Below are the code and all the weights of a small trained network. Each question names an input and a target symbol and asks about switching units off, where a switched-off unit gives its printed mean instead of its output.

import numpy as np


def w(rows, s, z=0):
    codes = np.array(rows[::2]) - 128.0
    scale = np.full(codes.shape[1], s)
    scale[-1] = z or s
    return codes * scale


def f(y):
    return y / 2 * (1 + np.tanh(0.7978845608 * (y + 0.044715 * y**3)))


def softmax(a):
    e = np.exp(a - a.max(-1, keepdims=True))
    return e / e.sum(-1, keepdims=True)


def log_softmax(a):
    a = a - a.max(-1, keepdims=True)
    return a - np.log(np.exp(a).sum(-1, keepdims=True))


def net(x, mask):
    ids = ['αβγδεζηθμστφψω'.index(c) for c in x.split()]
    T = len(ids)
    res = E[ids] + P[:T]
    r = res
    for j in range(2):
        rows = slice(3 * j, 3 * j + 3)
        q, k, v = (r @ M[0][rows].T for M in (Q, K, V))
        z = softmax(np.where(np.tri(T) > 0, q @ k.T / 3**0.5, -1e9)) @ v
        o = O[0][rows]
        res = res + np.where(mask[j], z, o[:, -1]) @ o[:, :-1]
    y = f(res @ A[0][:, :-1].T + A[0][:, -1])
    res = res + np.where(mask[2:14], y, B[0][:, -1]) @ B[0][:, :-1]
    return log_softmax(res[-1] @ U[:, :-1].T + U[:, -1])


Q, K, V, O, A, B = {}, {}, {}, {}, {}, {}
E = w([
[176,62,150],'α',
[141,208,148],'β',
[189,97,210],'γ',
[158,193,34],'δ',
[198,160,179],'ε',
[176,101,210],'ζ',
[203,138,62],'η',
[158,199,152],'θ',
[78,194,70],'μ',
[145,180,199],'σ',
[188,101,208],'τ',
[252,91,88],'φ',
[29,127,158],'ψ',
[96,250,89],'ω',
],0.016)
P = w([
[199,254,191],'0',
[178,219,186],'1',
[163,203,183],'2',
[157,186,173],'3',
[148,177,171],'4',
[144,166,159],'5',
[141,157,151],'6',
[147,151,140],'7',
[150,142,132],'8',
[150,138,121],'9',
[150,146,131],'10',
],0.0077)
Q[0] = w([
[60,120,58],'h1',
[87,3,106],'h1',
[226,201,155],'h1',
[196,60,143],'h2',
[75,169,243],'h2',
[174,73,119],'h2',
],0.014)
K[0] = w([
[135,244,133],'h1',
[197,165,221],'h1',
[124,43,31],'h1',
[219,49,159],'h2',
[17,90,233],'h2',
[241,70,129],'h2',
],0.011)
V[0] = w([
[75,215,133],'h1',
[65,100,254],'h1',
[141,95,2],'h1',
[12,152,97],'h2',
[92,200,155],'h2',
[203,74,96],'h2',
],0.01)
O[0] = w([
[1,63,125,156],'h1',
[149,12,36,104],'h1',
[112,222,130,18],'h1',
[101,115,39,18],'h2',
[187,97,79,254],'h2',
[105,188,191,61],'h2',
],0.0086,0.006)
A[0] = w([
[108,116,164,164],'n1',
[136,62,94,143],'n2',
[217,128,160,83],'n3',
[32,191,87,112],'n4',
[148,194,2,111],'n5',
[43,56,55,245],'n6',
[181,85,214,85],'n7',
[200,167,95,124],'n8',
[185,177,100,100],'n9',
[214,157,213,104],'n10',
[158,35,196,97],'n11',
[106,220,106,118],'n12',
],0.0087,0.011)
B[0] = w([
[126,164,191,154],'n1',
[96,105,170,165],'n2',
[69,87,81,192],'n3',
[48,45,176,146],'n4',
[1,67,195,146],'n5',
[208,78,138,193],'n6',
[29,91,117,201],'n7',
[110,121,58,166],'n8',
[80,173,65,151],'n9',
[80,126,65,249],'n10',
[73,133,185,195],'n11',
[127,225,183,166],'n12',
],0.0083,0.013)
U = w([
[44,95,143,73],'α',
[126,111,10,195],'β',
[155,143,173,202],'γ',
[121,126,124,32],'δ',
[118,127,134,19],'ε',
[125,128,137,26],'ζ',
[119,128,127,29],'η',
[90,158,67,49],'θ',
[119,98,216,160],'μ',
[152,127,143,152],'σ',
[217,138,159,254],'τ',
[158,183,134,189],'φ',
[112,155,209,127],'ψ',
[170,78,89,100],'ω',
],0.012,0.0067)

Each question gives the input, a string of symbols that net reads in full, and the target symbol t.
The units are the heads (3 rows each of Q, K, V and O) and the neurons (one row each of A and B). Each row of codes is followed by its name. A weight is (code - 128) times the scale printed after its matrix; where a second scale follows, it is the last column's (O, A, B and U).
mask holds one flag per unit, heads first, then neurons. A switched-off unit (its flag False) gives its mean, the last column of its rows in O or B, instead of its output. The means were averaged over made-up inputs and are rounded, as every weight is.
A unit's drop is (log p(t) with every unit on - log p(t) with that unit switched off) / (log p(t) with every unit on - log p(t) with every unit switched off).
The circuit of an input: a set's keep is (log p(t) with only the set's units on - log p(t) with every unit switched off) / (log p(t) with every unit on - log p(t) with every unit switched off). Starting from the 12 units with the biggest drops (on a tie, the unit counted first), units are removed one at a time, each time the one whose removal leaves the highest keep (on an exact tie, the one counted first), for as long as the keep stays at least 0.8.
circuit, biggest first: the units of the circuit, biggest drop first
most important unit: the unit with the biggest drop
top k neurons: the k neurons with the biggest drops, biggest first
heads that matter: for each layer, one digit per head in row order, 1 if its drop is at least 0.15 and else 0, layers parted by /
drop of u: that unit's drop, to one decimal
input ε σ φ β, target θ: top 2 neurons -> [n10 n9]
input ζ σ ε φ α ψ θ σ ω, target α: circuit, biggest first -> [n5 h2]
input σ β σ β η σ θ, target φ: most important unit -> h1
input σ σ γ β σ α ζ ω β φ σ, target θ: circuit, biggest first -> [h1 n10 n9 n8]
input β β τ σ α ζ, target α: circuit, biggest first -> [n7 h2 n10 n6]
input ε β α ω η η σ σ β β ε, target φ: heads that matter -> 10
input σ σ σ σ ζ ψ β β β σ θ, target ω: heads that matter -> 11
input σ σ μ δ ε σ, target ψ: heads that matter -> 10
input α β σ ζ, target α: circuit, biggest first -> [n7 n10 h2 n6]
input τ α σ σ σ ψ σ β, target ω: circuit, biggest first -> [h1 n6 h2 n10]
input α σ σ γ, target α: top 3 neurons -> [n7 n10 n3]
input ω η ω δ β σ σ β, target ψ: top 2 neurons -> [n12 n4]
input α σ σ β σ ζ α η, target φ: top 2 neurons -> [n12 n7]
input ζ σ α τ δ θ, target ψ: circuit, biggest first -> [h1]
input ε β μ ε α σ σ ψ σ σ σ, target ω: top 2 neurons -> [n6 n12]
input σ β β μ σ β σ σ σ ψ ε, target ω: top 2 neurons -> [n12 n6]
input σ σ β δ ε ε σ ζ β, target ψ: drop of n10 -> 0.0
input ψ ψ σ β ε, target ω: drop of h1 -> 0.4
input σ β α φ σ τ ε, target θ: drop of n10 -> 0.3
input σ σ σ σ ε ω, target α: circuit, biggest first -> [h1]
